Below is a small trained network, with its code and all its weights. Each question gives an input and a class and asks what happens when units are switched off, that is, made to give their printed mean instead of their output.

import numpy as np


def w(rows, s, z=0):
    codes = np.array(rows[::2]) - 128.0
    scale = np.full(codes.shape[1], s)
    scale[-1] = z or s
    return codes * scale


def f(y):
    return np.maximum(y, 0)


def log_softmax(a):
    a = a - a.max(-1, keepdims=True)
    return a - np.log(np.exp(a).sum(-1, keepdims=True))


def net(x, mask):
    res = np.array(x, float).reshape(1, 5) / 4 @ E
    y = f(res @ A[0][:, :-1].T + A[0][:, -1])
    res = res + np.where(mask, y, B[0][:, -1]) @ B[0][:, :-1]
    return log_softmax(res[-1] @ U[:, :-1].T + U[:, -1])


A, B = {}, {}
E = w([
[204,187,168,255,86],'x0',
[81,197,124,69,129],'x1',
[255,131,38,141,16],'x2',
[98,114,204,168,138],'x3',
[72,63,142,83,24],'x4',
],0.0072)
A[0] = w([
[171,79,39,30,161,246],'n0',
[201,255,132,188,114,209],'n1',
[141,203,70,106,177,100],'n2',
[86,36,188,140,106,201],'n3',
[18,123,157,181,88,226],'n4',
[80,25,122,159,146,127],'n5',
[209,110,185,191,99,57],'n6',
[146,161,153,56,145,146],'n7',
[127,159,116,124,76,179],'n8',
[82,165,119,23,241,139],'n9',
[162,215,203,172,245,111],'n10',
[191,21,106,164,107,85],'n11',
[79,116,198,111,79,247],'n12',
[177,76,182,173,67,83],'n13',
[146,164,61,101,110,190],'n14',
[175,134,103,150,49,89],'n15',
[211,203,63,73,132,254],'n16',
[162,172,169,128,197,141],'n17',
[65,99,66,29,161,126],'n18',
],0.0086,0.003)
B[0] = w([
[31,107,197,148,46,242],'n0',
[152,207,78,189,145,255],'n1',
[166,154,152,156,202,174],'n2',
[253,102,204,100,90,194],'n3',
[199,98,168,184,50,197],'n4',
[163,95,167,77,75,173],'n5',
[56,83,61,88,166,201],'n6',
[81,187,68,189,145,163],'n7',
[177,101,194,108,107,174],'n8',
[62,91,117,127,163,239],'n9',
[107,153,85,191,165,232],'n10',
[95,72,30,76,113,184],'n11',
[172,132,176,152,90,198],'n12',
[134,138,84,94,162,187],'n13',
[193,183,197,175,90,192],'n14',
[144,145,92,127,127,200],'n15',
[136,185,211,245,162,234],'n16',
[25,166,65,229,162,183],'n17',
[32,115,120,166,118,230],'n18',
],0.0058,0.0081)
U = w([
[89,75,144,85,107,94],'0',
[223,156,193,182,91,252],'1',
[243,57,97,31,104,52],'2',
[33,157,2,181,152,94],'3',
],0.0083,0.0025)

Each question gives the input, the list of numbers given to net, and the class t.
The units are the neurons (one row each of A and B). Each row of codes is followed by its name. A weight is (code - 128) times the scale printed after its matrix; where a second scale follows, it is the last column's (A, B and U).
mask holds one flag per neuron, in row order. A switched-off neuron (its flag False) gives its mean, the last column of its row in B, instead of its output. The means were averaged over made-up inputs and are rounded, as every weight is.
A unit's drop is (log p(t) with every unit on - log p(t) with that unit switched off) / (log p(t) with every unit on - log p(t) with every unit switched off).
The circuit of an input: a set's keep is (log p(t) with only the set's units on - log p(t) with every unit switched off) / (log p(t) with every unit on - log p(t) with every unit switched off). Starting from the 12 units with the biggest drops (on a tie, the unit counted first), units are removed one at a time, each time the one whose removal leaves the highest keep (on an exact tie, the one counted first), for as long as the keep stays at least 0.8.
circuit, biggest first: the units of the circuit, biggest drop first
top k neurons: the k neurons with the biggest drops, biggest first
drop of u: that unit's drop, to one decimal
input [-7,-2,7,-5,0], class 0: circuit, biggest first	n0
input [-8,-7,4,-5,-1], class 0: circuit, biggest first	n0; n1
input [-7,-5,4,-3,0], class 0: circuit, biggest first	n0; n1
input [-4,6,7,-4,5], class 1: circuit, biggest first	n14; n16
input [7,-5,6,-2,2], class 3: circuit, biggest first	n6; n11
input [1,7,-7,-3,7], class 1: top 3 neurons	n4; n12; n3
input [6,2,-7,6,-4], class 3: top 2 neurons	n17; n10
input [-5,-6,-5,8,6], class 1: top 3 neurons	n3; n4; n12
input [-4,7,5,-6,-7], class 1: top 2 neurons	n14; n16
input [-2,1,-4,5,4], class 1: top 2 neurons	n4; n3
input [-2,-7,8,3,0], class 2: drop of n18	0.2
input [-7,-5,3,8,7], class 2: drop of n5	0.1
input [7,-8,1,7,3], class 2: drop of n6	0.2
input [5,-8,5,7,2], class 3: circuit, biggest first	n6
